Here is a tiny trained network, its code and every weight. The questions are about switching its units off for an input and a class, where a switched-off unit gives its printed mean instead of its output.

import numpy as np


def w(rows, s, z=0):
    codes = np.array(rows[::2]) - 128.0
    scale = np.full(codes.shape[1], s)
    scale[-1] = z or s
    return codes * scale


def f(y):
    return np.maximum(y, 0)


def log_softmax(a):
    a = a - a.max(-1, keepdims=True)
    return a - np.log(np.exp(a).sum(-1, keepdims=True))


def net(x, mask):
    res = np.array(x, float).reshape(1, 4) / 4 @ E
    y = f(res @ A[0][:, :-1].T + A[0][:, -1])
    res = res + np.where(mask, y, B[0][:, -1]) @ B[0][:, :-1]
    return log_softmax(res[-1] @ U[:, :-1].T + U[:, -1])


A, B = {}, {}
E = w([
[131,139,130,157,155,19,18,165,138,124,22,37],'x0',
[55,68,151,69,86,91,124,91,228,96,142,32],'x1',
[121,97,99,146,123,153,98,168,183,133,91,147],'x2',
[215,73,187,35,193,113,94,111,144,7,95,153],'x3',
],0.011)
A[0] = w([
[140,131,140,72,173,89,97,167,88,103,60,133,100],'neuron 1',
[218,176,129,134,169,180,117,159,81,90,82,124,106],'neuron 2',
[102,149,139,131,127,101,183,115,97,102,118,138,125],'neuron 3',
[170,153,125,175,134,150,134,163,69,148,127,223,107],'neuron 4',
[99,197,125,174,109,142,119,132,124,159,120,104,234],'neuron 5',
[46,77,118,132,77,182,203,164,103,131,171,118,145],'neuron 6',
[171,75,137,94,153,165,224,110,171,157,194,247,92],'neuron 7',
[81,149,113,179,112,152,132,164,65,201,94,82,2],'neuron 8',
[150,98,167,1,132,165,103,133,129,84,99,131,61],'neuron 9',
],0.0099,0.006)
B[0] = w([
[133,173,184,127,192,179,157,136,110,137,117,141,208],'neuron 1',
[55,139,138,172,151,191,181,217,227,109,105,171,203],'neuron 2',
[106,139,127,142,109,166,133,122,125,135,105,175,147],'neuron 3',
[115,75,84,103,103,104,80,131,103,203,94,61,230],'neuron 4',
[182,126,73,111,54,138,105,150,15,158,171,46,219],'neuron 5',
[27,252,199,76,148,158,171,201,143,92,133,177,224],'neuron 6',
[180,94,131,175,125,84,73,100,4,191,171,98,255],'neuron 7',
[193,116,92,144,178,79,150,84,55,172,104,158,199],'neuron 8',
[190,141,121,148,67,87,49,93,94,170,98,139,220],'neuron 9',
],0.011,0.014)
U = w([
[148,106,112,91,10,112,69,132,137,156,126,118,201],'0',
[176,101,123,182,189,100,107,81,118,174,42,143,114],'1',
[83,249,160,106,174,194,204,212,185,66,100,254,2],'2',
],0.0082,0.00095)

Each question gives the input, the list of numbers given to net, and the class t.
The units are the neurons (one row each of A and B). Each row of codes is followed by its name. A weight is (code - 128) times the scale printed after its matrix; where a second scale follows, it is the last column's (A, B and U).
mask holds one flag per neuron, in row order. A switched-off neuron (its flag False) gives its mean, the last column of its row in B, instead of its output. The means were averaged over made-up inputs and are rounded, as every weight is.
A unit's drop is (log p(t) with every unit on - log p(t) with that unit switched off) / (log p(t) with every unit on - log p(t) with every unit switched off).
The circuit of an input: a set's keep is (log p(t) with only the set's units on - log p(t) with every unit switched off) / (log p(t) with every unit on - log p(t) with every unit switched off). Starting from all 9 units, units are removed one at a time, each time the one whose removal leaves the highest keep (on an exact tie, the one counted first), for as long as the keep stays at least 0.8.
circuit, biggest first: the units of the circuit, biggest drop first
unit that matters most: the unit with the biggest drop
top k neurons: the k neurons with the biggest drops, biggest first
drop of u: that unit's drop, to one decimal
input [-8,8,-3,-8], class 2: unit that matters most -> neuron 6
input [-7,-8,-3,-8], class 0: top 3 neurons -> neuron 5; neuron 4; neuron 6
input [0,-7,0,-7], class 0: top 4 neurons -> neuron 5; neuron 4; neuron 1; neuron 7
input [-1,-8,8,-1], class 0: top 3 neurons -> neuron 4; neuron 1; neuron 5
input [-7,-7,3,-5], class 0: top 2 neurons -> neuron 4; neuron 5
input [-4,4,-1,0], class 2: top 3 neurons -> neuron 6; neuron 4; neuron 5
input [-1,-6,1,-7], class 0: top 4 neurons -> neuron 5; neuron 4; neuron 1; neuron 6
input [-2,-7,-1,-4], class 0: top 3 neurons -> neuron 5; neuron 4; neuron 1
input [2,-4,0,5], class 2: top 2 neurons -> neuron 2; neuron 7
input [-7,-7,4,-4], class 0: top 4 neurons -> neuron 4; neuron 5; neuron 6; neuron 1
input [-1,6,8,0], class 2: top 3 neurons -> neuron 7; neuron 4; neuron 5
input [0,6,0,-5], class 2: top 2 neurons -> neuron 6; neuron 7
input [-3,3,7,-6], class 2: drop of neuron 6 -> 1.1
input [-2,6,0,-7], class 2: circuit, biggest first -> neuron 6
input [4,-6,0,7], class 2: drop of neuron 1 -> 0.0
input [1,-7,8,3], class 2: drop of neuron 2 -> 1.4
